Here is a tiny trained network, its code and every weight. The questions are about switching its units off for an input and a target symbol, where a switched-off unit gives its printed mean instead of its output.

import numpy as np


def w(rows, s, z=0):
    codes = np.array(rows[::2]) - 128.0
    scale = np.full(codes.shape[1], s)
    scale[-1] = z or s
    return codes * scale


def f(y):
    return np.maximum(y, 0)


def softmax(a):
    e = np.exp(a - a.max(-1, keepdims=True))
    return e / e.sum(-1, keepdims=True)


def log_softmax(a):
    a = a - a.max(-1, keepdims=True)
    return a - np.log(np.exp(a).sum(-1, keepdims=True))


def net(x, mask):
    ids = ['ΔΘΠαβγεζηλτψω'.index(c) for c in x.split()]
    T = len(ids)
    res = E[ids] + P[:T]
    u = 0
    for l in range(2):
        r = res
        for j in range(3):
            rows = slice(3 * j, 3 * j + 3)
            q, k, v = (r @ M[l][rows].T for M in (Q, K, V))
            z = softmax(np.where(np.tri(T) > 0, q @ k.T / 3**0.5, -1e9)) @ v
            o = O[l][rows]
            res = res + np.where(mask[u + j], z, o[:, -1]) @ o[:, :-1]
        u += 3
        y = f(res @ A[l][:, :-1].T + A[l][:, -1])
        res = res + np.where(mask[u : u + 16], y, B[l][:, -1]) @ B[l][:, :-1]
        u += 16
    return log_softmax(res[-1] @ U[:, :-1].T + U[:, -1])


Q, K, V, O, A, B = {}, {}, {}, {}, {}, {}
E = w([
[74,167,149,60,36,96,141,23],'Δ',
[171,80,160,173,140,175,165,29],'Θ',
[135,206,176,177,177,226,126,189],'Π',
[82,124,203,50,140,179,205,129],'α',
[192,179,168,76,140,70,205,87],'β',
[170,203,205,136,43,168,124,116],'γ',
[153,129,38,161,124,28,118,71],'ε',
[169,255,114,158,159,79,125,166],'ζ',
[59,69,54,240,149,216,79,116],'η',
[132,140,115,24,83,74,198,203],'λ',
[70,20,158,167,28,152,116,197],'τ',
[62,222,78,178,82,110,43,171],'ψ',
[139,137,77,145,219,139,161,214],'ω',
],0.0078)
P = w([
[158,97,77,93,164,129,72,140],'0',
[114,128,243,181,116,80,119,134],'1',
[149,178,138,85,86,204,115,108],'2',
[86,139,185,188,112,90,155,136],'3',
[138,184,109,91,66,232,147,119],'4',
[74,145,143,194,102,96,183,130],'5',
[133,198,83,103,55,255,178,115],'6',
[56,153,108,204,95,105,214,121],'7',
],0.0085)
Q[0] = w([
[100,149,76,141,171,79,132,113],'L0H0',
[153,121,90,69,187,126,73,111],'L0H0',
[107,132,148,177,93,120,171,136],'L0H0',
[140,208,40,104,217,112,120,104],'L0H1',
[119,143,115,160,47,195,84,158],'L0H1',
[106,143,114,68,59,190,100,216],'L0H1',
[145,9,142,116,133,91,114,165],'L0H2',
[160,66,118,97,148,117,123,141],'L0H2',
[159,103,133,78,177,124,137,136],'L0H2',
],0.013)
K[0] = w([
[160,53,166,127,130,154,178,108],'L0H0',
[141,73,208,123,175,90,83,143],'L0H0',
[124,152,66,128,91,162,178,110],'L0H0',
[119,249,80,163,164,86,172,103],'L0H1',
[92,117,131,171,59,145,74,186],'L0H1',
[61,134,90,102,56,147,154,203],'L0H1',
[176,213,120,68,190,104,99,92],'L0H2',
[138,194,131,119,179,85,103,108],'L0H2',
[111,174,113,157,177,88,87,129],'L0H2',
],0.012)
V[0] = w([
[133,130,124,133,128,126,129,130],'L0H0',
[84,139,164,116,121,63,87,198],'L0H0',
[167,155,43,47,181,202,181,107],'L0H0',
[168,106,83,240,112,179,154,95],'L0H1',
[2,151,97,148,76,93,208,179],'L0H1',
[97,240,87,97,93,66,7,202],'L0H1',
[129,175,111,96,222,158,60,92],'L0H2',
[116,127,90,156,95,53,115,166],'L0H2',
[174,137,94,121,70,130,128,176],'L0H2',
],0.0044)
O[0] = w([
[133,126,128,130,128,129,131,131,127],'L0H0',
[131,150,54,100,81,145,163,184,108],'L0H0',
[134,82,213,87,204,97,57,122,138],'L0H0',
[119,161,131,57,155,105,216,118,173],'L0H1',
[115,155,187,253,74,90,179,144,229],'L0H1',
[227,59,251,146,50,135,73,158,152],'L0H1',
[148,125,150,68,189,131,13,125,4],'L0H2',
[136,124,86,157,72,88,145,181,131],'L0H2',
[171,136,86,119,87,140,166,170,160],'L0H2',
],0.0046,0.0019)
A[0] = w([
[164,163,95,111,167,45,113,76,124],'L0N0',
[70,177,85,91,142,204,145,92,17],'L0N1',
[148,6,79,130,150,121,131,135,120],'L0N2',
[98,98,165,127,98,60,156,124,93],'L0N3',
[147,155,43,162,197,150,15,205,3],'L0N4',
[136,67,46,85,254,165,165,89,118],'L0N5',
[90,132,114,104,149,163,185,105,40],'L0N6',
[99,87,37,133,120,58,39,124,153],'L0N7',
[112,91,90,159,127,56,102,182,164],'L0N8',
[161,140,91,58,111,113,102,114,126],'L0N9',
[176,109,98,57,40,176,119,160,168],'L0N10',
[185,68,130,45,138,146,138,88,89],'L0N11',
[124,112,212,129,94,108,127,137,76],'L0N12',
[211,148,75,59,139,151,162,135,148],'L0N13',
[185,120,108,110,171,16,149,186,166],'L0N14',
[173,118,81,64,107,111,105,53,80],'L0N15',
],0.0071,0.0033)
B[0] = w([
[151,184,140,108,165,102,110,68,149],'L0N0',
[199,98,126,127,104,92,83,170,162],'L0N1',
[103,145,78,129,143,99,51,79,153],'L0N2',
[116,109,158,111,139,62,147,124,197],'L0N3',
[157,70,174,2,40,121,186,102,146],'L0N4',
[27,158,106,68,106,113,80,150,159],'L0N5',
[150,165,105,123,104,138,129,168,151],'L0N6',
[163,147,75,135,57,138,97,67,169],'L0N7',
[119,97,86,138,101,97,88,158,203],'L0N8',
[150,136,144,126,142,170,115,164,149],'L0N9',
[142,132,59,131,185,197,120,139,254],'L0N10',
[86,157,121,160,135,141,100,174,148],'L0N11',
[109,163,168,100,149,83,118,114,184],'L0N12',
[139,169,124,118,151,119,75,171,179],'L0N13',
[153,122,45,111,183,66,153,166,157],'L0N14',
[135,184,169,157,126,181,100,146,145],'L0N15',
],0.008,0.0034)
Q[1] = w([
[121,129,26,160,139,151,114,125],'L1H0',
[88,88,178,185,165,3,169,161],'L1H0',
[176,152,73,45,212,185,157,63],'L1H0',
[177,145,134,136,169,181,87,123],'L1H1',
[168,102,30,62,146,180,131,116],'L1H1',
[100,106,222,131,132,68,164,105],'L1H1',
[105,181,71,80,134,181,125,156],'L1H2',
[172,122,98,56,147,112,157,114],'L1H2',
[156,161,110,110,150,225,117,70],'L1H2',
],0.016)
K[1] = w([
[119,77,56,169,177,128,66,126],'L1H0',
[96,169,94,187,114,107,249,131],'L1H0',
[133,99,170,88,166,89,63,124],'L1H0',
[139,123,172,153,165,136,33,142],'L1H1',
[123,94,150,80,139,95,44,123],'L1H1',
[80,175,142,189,87,117,242,92],'L1H1',
[127,108,118,49,115,131,25,196],'L1H2',
[113,125,151,37,153,83,127,140],'L1H2',
[116,92,161,62,170,148,58,98],'L1H2',
],0.014)
V[1] = w([
[246,201,84,143,224,77,125,176],'L1H0',
[150,155,235,63,183,169,199,224],'L1H0',
[58,1,103,166,184,154,133,233],'L1H0',
[87,178,123,244,185,123,83,165],'L1H1',
[157,183,118,102,87,39,136,176],'L1H1',
[197,178,241,172,116,170,139,111],'L1H1',
[173,146,101,212,135,220,125,129],'L1H2',
[219,21,125,165,90,148,133,152],'L1H2',
[155,87,130,139,179,125,175,2],'L1H2',
],0.0084)
O[1] = w([
[151,146,83,229,231,79,154,111,126],'L1H0',
[60,172,101,164,136,210,240,153,2],'L1H0',
[47,87,225,114,196,162,75,254,124],'L1H0',
[194,147,103,228,117,149,25,200,132],'L1H1',
[112,96,39,104,147,74,130,133,172],'L1H1',
[144,144,74,152,113,215,136,86,26],'L1H1',
[162,136,119,136,166,193,44,110,108],'L1H2',
[90,90,131,90,199,153,106,49,100],'L1H2',
[210,57,167,152,119,151,165,96,22],'L1H2',
],0.0094,0.0066)
A[1] = w([
[149,76,137,231,76,142,83,44,140],'L1N0',
[166,2,197,188,157,201,180,20,97],'L1N1',
[210,110,152,176,79,138,120,172,12],'L1N2',
[146,104,175,157,49,94,217,89,9],'L1N3',
[72,162,69,150,102,66,224,106,60],'L1N4',
[108,190,77,108,206,205,130,231,104],'L1N5',
[164,89,154,28,27,110,137,148,18],'L1N6',
[183,121,128,116,112,70,207,40,11],'L1N7',
[168,51,135,90,51,160,50,86,25],'L1N8',
[91,144,142,138,117,104,191,91,63],'L1N9',
[128,143,103,182,123,243,141,128,89],'L1N10',
[39,124,244,58,98,112,90,198,1],'L1N11',
[182,135,116,115,48,179,123,50,29],'L1N12',
[56,134,155,90,148,222,227,102,25],'L1N13',
[133,178,210,160,117,133,131,235,49],'L1N14',
[198,125,72,105,178,39,95,102,43],'L1N15',
],0.006,0.0045)
B[1] = w([
[211,143,196,58,151,98,146,139,161],'L1N0',
[89,205,255,170,122,61,214,123,136],'L1N1',
[58,159,93,88,163,124,66,120,144],'L1N2',
[65,154,88,115,187,166,66,66,153],'L1N3',
[191,99,141,74,175,157,118,191,196],'L1N4',
[107,82,182,178,86,114,124,48,161],'L1N5',
[91,203,162,211,188,113,129,65,184],'L1N6',
[74,30,116,158,153,166,80,135,168],'L1N7',
[147,190,150,116,188,154,202,154,179],'L1N8',
[113,128,91,89,175,136,97,125,151],'L1N9',
[190,150,132,116,110,131,91,35,151],'L1N10',
[204,100,105,173,107,195,186,136,252],'L1N11',
[161,119,136,57,94,117,179,193,143],'L1N12',
[115,250,121,163,177,107,64,205,148],'L1N13',
[80,33,83,103,125,127,115,66,183],'L1N14',
[112,98,154,166,86,199,188,121,206],'L1N15',
],0.0073,0.013)
U = w([
[30,123,159,202,203,68,100,106,52],'Δ',
[187,91,178,84,182,172,51,176,185],'Θ',
[139,168,230,154,134,78,198,94,169],'Π',
[142,89,60,124,197,186,174,106,68],'α',
[117,152,105,205,128,197,89,37,46],'β',
[41,115,111,2,133,108,82,29,211],'γ',
[82,64,131,149,25,190,181,141,240],'ε',
[181,52,128,143,98,57,133,78,1],'ζ',
[201,177,101,222,151,114,176,196,8],'η',
[108,179,94,116,60,47,45,158,252],'λ',
[233,143,66,44,47,190,174,138,107],'τ',
[115,125,143,56,158,65,187,211,42],'ψ',
[60,232,120,113,175,190,141,184,155],'ω',
],0.0045,0.0026)

Each question gives the input, a string of symbols that net reads in full, and the target symbol t.
The units are the heads (3 rows each of Q, K, V and O) and the neurons (one row each of A and B). Each row of codes is followed by its name. A weight is (code - 128) times the scale printed after its matrix; where a second scale follows, it is the last column's (O, A, B and U).
mask holds one flag per unit, layer by layer, with each layer's heads first. A switched-off unit (its flag False) gives its mean, the last column of its rows in O or B, instead of its output. The means were averaged over made-up inputs and are rounded, as every weight is.
A unit's drop is (log p(t) with every unit on - log p(t) with that unit switched off) / (log p(t) with every unit on - log p(t) with every unit switched off).
The circuit of an input: a set's keep is (log p(t) with only the set's units on - log p(t) with every unit switched off) / (log p(t) with every unit on - log p(t) with every unit switched off). Starting from the 12 units with the biggest drops (on a tie, the unit counted first), units are removed one at a time, each time the one whose removal leaves the highest keep (on an exact tie, the one counted first), for as long as the keep stays at least 0.8.
units of the circuit, in order: the units of the circuit, biggest drop first
unit that matters most: the unit with the biggest drop
k most important neurons: the k neurons with the biggest drops, biggest first
k most important neurons of layer l: the k neurons of layer l with the biggest drops, biggest first
which heads matter: for each layer, one digit per head in row order, 1 if its drop is at least 0.15 and else 0, layers parted by /
input η τ τ ψ α τ α α, target ω: units of the circuit, in order => L1H0, L1N13, L1H1
input ψ ε Π Θ λ η ε, target γ: unit that matters most => L0N4
input η Π η τ, target ε: which heads matter => 010 / 100
input τ Π α τ ψ τ Θ, target Θ: units of the circuit, in order => L1H0, L0N2, L0N8
input τ α α, target Θ: which heads matter => 010 / 101
input τ Π λ, target Θ: units of the circuit, in order => L1H0, L0N10, L0N2, L0N8
input Δ γ τ Θ ψ ψ Θ, target τ: which heads matter => 000 / 100
input Θ Θ α τ λ ω, target Δ: units of the circuit, in order => L1H0, L1N5, L0N14
input τ γ ψ ψ ψ ε, target ζ: 2 most important neurons => L0N14, L0N7
input ψ γ η η β, target γ: 2 most important neurons of layer 0 => L0N4, L0N7
input β γ ψ, target η: which heads matter => 000 / 100
input η τ η, target Π: 2 most important neurons => L0N4, L1N6
input τ ω ψ η τ γ ψ Θ, target Π: 2 most important neurons => L1N1, L0N10
input α γ τ γ γ, target ε: 4 most important neurons => L0N5, L1N14, L1N5, L0N11
input Θ Θ ω γ λ, target λ: unit that matters most => L0N5
input τ Θ ζ τ ε τ ψ, target Θ: which heads matter => 000 / 101
input ψ Δ α ψ ω τ γ, target γ: 3 most important neurons => L0N4, L0N7, L1N11
input γ τ η ζ γ, target β: which heads matter => 010 / 111
input τ β β, target Θ: 2 most important neurons => L0N2, L0N10
input Θ η ψ, target λ: which heads matter => 010 / 001
input τ τ λ, target Θ: which heads matter => 000 / 101
input ψ Θ τ α η τ α, target γ: which heads matter => 000 / 111
input Π ψ τ ψ λ τ η, target ω: which heads matter => 011 / 110
input γ Θ α ζ γ β, target α: 3 most important neurons of layer 1 => L1N7, L1N4, L1N3
input α τ Δ τ τ, target ε: 2 most important neurons => L0N5, L0N10
input β ζ η, target η: which heads matter => 010 / 101
input ω β τ τ ψ ψ τ Π, target β: unit that matters most => L1H1
input ζ η Θ τ τ, target α: unit that matters most => L1H0
input Δ Θ τ λ, target ψ: 2 most important neurons => L0N14, L1N4
input Δ τ Π Δ η λ ε, target τ: 2 most important neurons => L0N15, L1N12
